Here is a tiny trained network, its code and every weight. The questions are about switching its units off for an input and a class, where a switched-off unit gives its printed mean instead of its output.

import numpy as np


def w(rows, s, z=0):
    codes = np.array(rows[::2]) - 128.0
    scale = np.full(codes.shape[1], s)
    scale[-1] = z or s
    return codes * scale


def norm(h):
    return h / np.sqrt((h * h).mean(-1, keepdims=True) + 1e-5)


def f(y):
    return np.maximum(y, 0)


def log_softmax(a):
    a = a - a.max(-1, keepdims=True)
    return a - np.log(np.exp(a).sum(-1, keepdims=True))


def net(x, mask):
    res = np.array(x, float).reshape(1, 6) / 4 @ E
    u = 0
    for l in range(2):
        y = f(norm(res) @ A[l][:, :-1].T + A[l][:, -1])
        res = res + np.where(mask[u : u + 5], y, B[l][:, -1]) @ B[l][:, :-1]
        u += 5
    return log_softmax(norm(res)[-1] @ U[:, :-1].T + U[:, -1])


A, B = {}, {}
E = w([
[159,84,170,152,143,41,167,89,169,173,89,162],'x0',
[234,214,125,11,221,186,180,234,5,218,88,164],'x1',
[108,102,59,157,166,143,108,97,116,175,65,86],'x2',
[142,70,162,209,112,151,134,99,194,171,140,178],'x3',
[33,160,191,129,152,124,65,94,112,94,136,169],'x4',
[176,157,186,83,62,66,107,197,185,82,175,194],'x5',
],0.0011)
A[0] = w([
[184,24,102,234,63,128,158,73,217,148,135,122,36],'L0N0',
[107,95,202,140,201,143,137,109,135,178,105,224,2],'L0N1',
[132,120,47,131,152,165,171,140,63,145,134,44,108],'L0N2',
[8,155,98,101,96,112,57,82,137,6,151,78,120],'L0N3',
[204,151,133,62,63,89,177,229,139,71,195,121,15],'L0N4',
],0.0021,0.00092)
B[0] = w([
[72,53,92,169,151,107,160,168,179,136,139,39,230],'L0N0',
[161,153,161,61,92,75,117,149,153,124,120,181,160],'L0N1',
[129,161,59,97,190,202,114,120,102,127,79,111,207],'L0N2',
[92,106,148,108,109,65,92,1,145,49,154,170,254],'L0N3',
[199,131,163,76,124,55,63,162,188,233,44,202,222],'L0N4',
],0.0027,0.0025)
A[1] = w([
[106,166,237,159,183,166,129,111,56,186,115,199,126],'L1N0',
[93,80,221,236,48,97,207,70,168,80,252,119,1],'L1N1',
[184,63,117,231,118,174,167,106,171,185,119,115,107],'L1N2',
[67,71,202,229,40,106,146,102,187,81,242,123,73],'L1N3',
[208,176,229,86,65,56,135,194,129,171,143,228,56],'L1N4',
],0.0026,0.0016)
B[1] = w([
[198,131,116,84,126,105,165,179,150,161,111,144,186],'L1N0',
[52,72,231,5,218,107,219,37,78,23,237,247,226],'L1N1',
[80,101,159,155,98,76,142,124,177,106,166,144,181],'L1N2',
[92,85,184,14,221,127,204,80,122,84,197,228,254],'L1N3',
[132,185,208,174,20,67,4,132,220,170,48,197,242],'L1N4',
],0.0039,0.0032)
U = w([
[236,189,245,255,6,145,171,231,6,28,249,6,2],'0',
[5,19,249,15,210,12,234,1,204,7,251,251,247],'1',
[247,245,7,11,252,250,231,238,5,245,27,57,211],'2',
[254,247,249,67,4,7,4,246,247,249,9,250,226],'3',
[74,11,37,248,198,34,223,62,215,237,23,12,67],'4',
[204,92,190,220,11,25,181,249,172,78,241,31,14],'5',
[19,232,46,125,127,214,24,26,12,5,166,24,51],'6',
[66,53,44,251,48,247,214,239,230,145,242,13,49],'7',
],0.004,0.0039)

Each question gives the input, the list of numbers given to net, and the class t.
The units are the neurons (one row each of A and B). Each row of codes is followed by its name. A weight is (code - 128) times the scale printed after its matrix; where a second scale follows, it is the last column's (A, B and U).
mask holds one flag per neuron, layer by layer. A switched-off neuron (its flag False) gives its mean, the last column of its row in B, instead of its output. The means were averaged over made-up inputs and are rounded, as every weight is.
A unit's drop is (log p(t) with every unit on - log p(t) with that unit switched off) / (log p(t) with every unit on - log p(t) with every unit switched off).
The circuit of an input: a set's keep is (log p(t) with only the set's units on - log p(t) with every unit switched off) / (log p(t) with every unit on - log p(t) with every unit switched off). Starting from all 10 units, units are removed one at a time, each time the one whose removal leaves the highest keep (on an exact tie, the one counted first), for as long as the keep stays at least 0.8.
circuit, biggest first: the units of the circuit, biggest drop first
top k neurons: the k neurons with the biggest drops, biggest first
top k neurons in layer l: the k neurons of layer l with the biggest drops, biggest first
drop of u: that unit's drop, to one decimal
input [6,-4,6,-4,-1,-3], class 4: circuit, biggest first	[L1N1]
input [2,1,-1,1,-7,-3], class 4: top 2 neurons	[L1N1 L1N3]
input [5,7,1,3,1,-6], class 2: top 2 neurons	[L1N4 L0N4]
input [1,-1,2,8,-6,-7], class 4: top 4 neurons	[L0N3 L1N1 L0N2 L1N3]
input [0,1,6,7,-2,0], class 4: top 2 neurons	[L0N3 L1N1]
input [4,-3,3,-7,0,6], class 3: circuit, biggest first	[L1N1 L1N3]
input [-2,2,5,0,5,1], class 2: circuit, biggest first	[L1N4 L1N1 L1N3 L1N2]
input [4,-2,5,-8,4,8], class 3: top 2 neurons in layer 0	[L0N0 L0N4]
input [1,2,7,6,-3,5], class 5: top 2 neurons	[L0N3 L1N1]
input [3,5,-2,5,-5,-5], class 2: top 2 neurons in layer 0	[L0N4 L0N2]
input [-6,4,-5,-6,-8,-3], class 2: top 2 neurons	[L0N2 L1N4]
input [3,-2,-2,-6,-3,-5], class 2: top 4 neurons in layer 1	[L1N1 L1N4 L1N3 L1N2]
input [-3,8,3,2,0,1], class 2: top 3 neurons	[L0N2 L1N4 L0N4]
input [-6,2,-1,-7,1,-6], class 6: top 2 neurons	[L0N4 L1N0]
input [4,1,-2,2,8,7], class 3: top neuron in layer 1	[L1N4]
input [5,-1,-1,-3,-2,1], class 3: drop of L1N0	0.0
input [-3,-2,-1,-8,-2,-4], class 6: drop of L1N3	0.2
input [-5,7,8,1,0,3], class 2: drop of L1N4	0.1
